Below is a small trained network, with its code and all its weights. Each question gives an input and a class and asks what happens when units are switched off, that is, made to give their printed mean instead of their output.

import numpy as np


def w(rows, s, z=0):
    codes = np.array(rows[::2]) - 128.0
    scale = np.full(codes.shape[1], s)
    scale[-1] = z or s
    return codes * scale


def norm(h):
    return h / np.sqrt((h * h).mean(-1, keepdims=True) + 1e-5)


def f(y):
    return y / 2 * (1 + np.tanh(0.7978845608 * (y + 0.044715 * y**3)))


def log_softmax(a):
    a = a - a.max(-1, keepdims=True)
    return a - np.log(np.exp(a).sum(-1, keepdims=True))


def net(x, mask):
    res = np.array(x, float).reshape(1, 3) / 4 @ E
    u = 0
    for l in range(4):
        y = f(norm(res) @ A[l][:, :-1].T + A[l][:, -1])
        res = res + np.where(mask[u : u + 6], y, B[l][:, -1]) @ B[l][:, :-1]
        u += 6
    return log_softmax(norm(res)[-1] @ U[:, :-1].T + U[:, -1])


A, B = {}, {}
E = w([
[68,97,250,217,192,116],'x0',
[203,187,148,134,141,233],'x1',
[254,21,170,195,139,69],'x2',
],0.0041)
A[0] = w([
[64,103,200,21,162,148,159],'L0N0',
[162,164,209,194,148,81,49],'L0N1',
[188,133,150,155,153,156,90],'L0N2',
[187,195,197,125,216,186,191],'L0N3',
[64,130,254,98,171,187,86],'L0N4',
[97,116,130,146,188,217,4],'L0N5',
],0.0058,0.0022)
B[0] = w([
[147,125,85,217,109,134,182],'L0N0',
[123,144,253,125,178,61,169],'L0N1',
[170,157,151,100,142,84,159],'L0N2',
[72,116,182,68,72,185,251],'L0N3',
[52,75,105,164,98,138,210],'L0N4',
[96,142,159,132,73,91,130],'L0N5',
],0.0075,0.0029)
A[1] = w([
[255,73,139,47,104,96,132],'L1N0',
[47,120,118,224,226,111,43],'L1N1',
[100,147,23,95,40,154,85],'L1N2',
[170,93,78,174,141,42,3],'L1N3',
[159,84,98,106,138,100,69],'L1N4',
[135,201,66,150,95,192,57],'L1N5',
],0.0074,0.0012)
B[1] = w([
[115,154,69,158,78,175,216],'L1N0',
[186,107,51,102,136,164,177],'L1N1',
[123,69,209,147,176,88,254],'L1N2',
[25,124,188,62,112,116,156],'L1N3',
[20,94,115,91,63,139,141],'L1N4',
[131,133,254,140,159,107,193],'L1N5',
],0.0071,0.0061)
A[2] = w([
[2,103,120,202,220,75,253],'L2N0',
[197,215,48,150,151,126,26],'L2N1',
[178,109,112,115,79,217,120],'L2N2',
[158,95,132,124,149,21,22],'L2N3',
[132,205,150,112,217,208,154],'L2N4',
[95,154,159,36,176,75,166],'L2N5',
],0.0077,0.0026)
B[2] = w([
[177,161,46,105,97,109,254],'L2N0',
[97,219,231,56,121,56,123],'L2N1',
[124,224,88,133,156,122,158],'L2N2',
[126,254,115,149,113,44,143],'L2N3',
[105,22,90,154,113,117,160],'L2N4',
[212,185,134,184,215,138,173],'L2N5',
],0.0071,0.0082)
A[3] = w([
[172,160,117,128,187,15,2],'L3N0',
[172,43,208,147,154,127,145],'L3N1',
[156,94,201,125,193,176,106],'L3N2',
[2,56,121,100,79,134,63],'L3N3',
[118,177,142,80,39,117,85],'L3N4',
[137,124,147,154,160,142,157],'L3N5',
],0.0088,0.003)
B[3] = w([
[71,198,229,255,205,153,245],'L3N0',
[123,132,84,58,177,173,255],'L3N1',
[236,54,59,36,120,71,240],'L3N2',
[77,87,244,134,102,32,219],'L3N3',
[32,166,189,131,143,202,172],'L3N4',
[105,186,89,50,39,70,161],'L3N5',
],0.0074,0.0042)
U = w([
[146,188,168,218,224,85,140],'0',
[42,75,201,114,69,107,190],'1',
[217,68,134,18,178,127,174],'2',
[133,220,117,109,96,226,3],'3',
[148,72,7,179,96,110,63],'4',
],0.019,0.0033)

Each question gives the input, the list of numbers given to net, and the class t.
The units are the neurons (one row each of A and B). Each row of codes is followed by its name. A weight is (code - 128) times the scale printed after its matrix; where a second scale follows, it is the last column's (A, B and U).
mask holds one flag per neuron, layer by layer. A switched-off neuron (its flag False) gives its mean, the last column of its row in B, instead of its output. The means were averaged over made-up inputs and are rounded, as every weight is.
A unit's drop is (log p(t) with every unit on - log p(t) with that unit switched off) / (log p(t) with every unit on - log p(t) with every unit switched off).
The circuit of an input: a set's keep is (log p(t) with only the set's units on - log p(t) with every unit switched off) / (log p(t) with every unit on - log p(t) with every unit switched off). Starting from the 12 units with the biggest drops (on a tie, the unit counted first), units are removed one at a time, each time the one whose removal leaves the highest keep (on an exact tie, the one counted first), for as long as the keep stays at least 0.8.
circuit, biggest first: the units of the circuit, biggest drop first
unit that matters most: the unit with the biggest drop
top k neurons: the k neurons with the biggest drops, biggest first
k most important neurons of layer l: the k neurons of layer l with the biggest drops, biggest first
drop when u is switched off: that unit's drop, to one decimal
input [0,4,0], class 2: unit that matters most -> L0N3
input [8,-6,0], class 4: circuit, biggest first -> (L1N1; L2N0)
input [0,-2,8], class 1: top 3 neurons -> (L1N0; L1N3; L1N2)
input [8,1,-6], class 1: top 3 neurons -> (L2N5; L0N3; L3N3)
input [3,-4,0], class 4: circuit, biggest first -> (L1N1; L1N2)
input [-1,0,-4], class 0: top 3 neurons -> (L1N2; L0N3; L3N0)
input [8,-1,0], class 4: top 2 neurons -> (L0N4; L1N2)
input [-1,1,5], class 3: top 2 neurons -> (L1N0; L0N4)
input [1,0,0], class 4: top 2 neurons -> (L0N4; L2N0)
input [5,0,-4], class 4: top 4 neurons -> (L0N0; L2N0; L1N1; L1N3)
input [-6,1,2], class 3: top 3 neurons -> (L0N4; L2N2; L1N0)
input [5,2,-4], class 1: top 2 neurons -> (L0N3; L3N3)
input [6,0,-6], class 4: top 2 neurons -> (L2N0; L0N0)
input [7,8,1], class 2: circuit, biggest first -> (L3N2)
input [0,1,4], class 3: top 2 neurons -> (L1N2; L1N0)
input [5,0,-1], class 4: top 3 neurons -> (L2N0; L1N1; L1N3)
input [-6,-5,1], class 1: top 3 neurons -> (L1N4; L1N0; L1N5)
input [-6,8,0], class 2: top 2 neurons -> (L1N5; L2N0)
input [-6,0,7], class 1: 2 most important neurons of layer 1 -> (L1N3; L1N4)
input [-1,-8,8], class 1: circuit, biggest first -> (L1N3)
input [0,1,-7], class 2: 2 most important neurons of layer 1 -> (L1N0; L1N2)
input [0,1,-6], class 2: 3 most important neurons of layer 1 -> (L1N2; L1N5; L1N0)
input [4,0,-3], class 4: 2 most important neurons of layer 1 -> (L1N1; L1N3)
input [-1,1,-1], class 2: drop when L3N2 is switched off -> 0.1
input [-7,-8,1], class 1: drop when L1N4 is switched off -> 2.3
input [4,-7,-1], class 4: drop when L1N1 is switched off -> 0.1
input [4,2,-8], class 1: unit that matters most -> L3N3
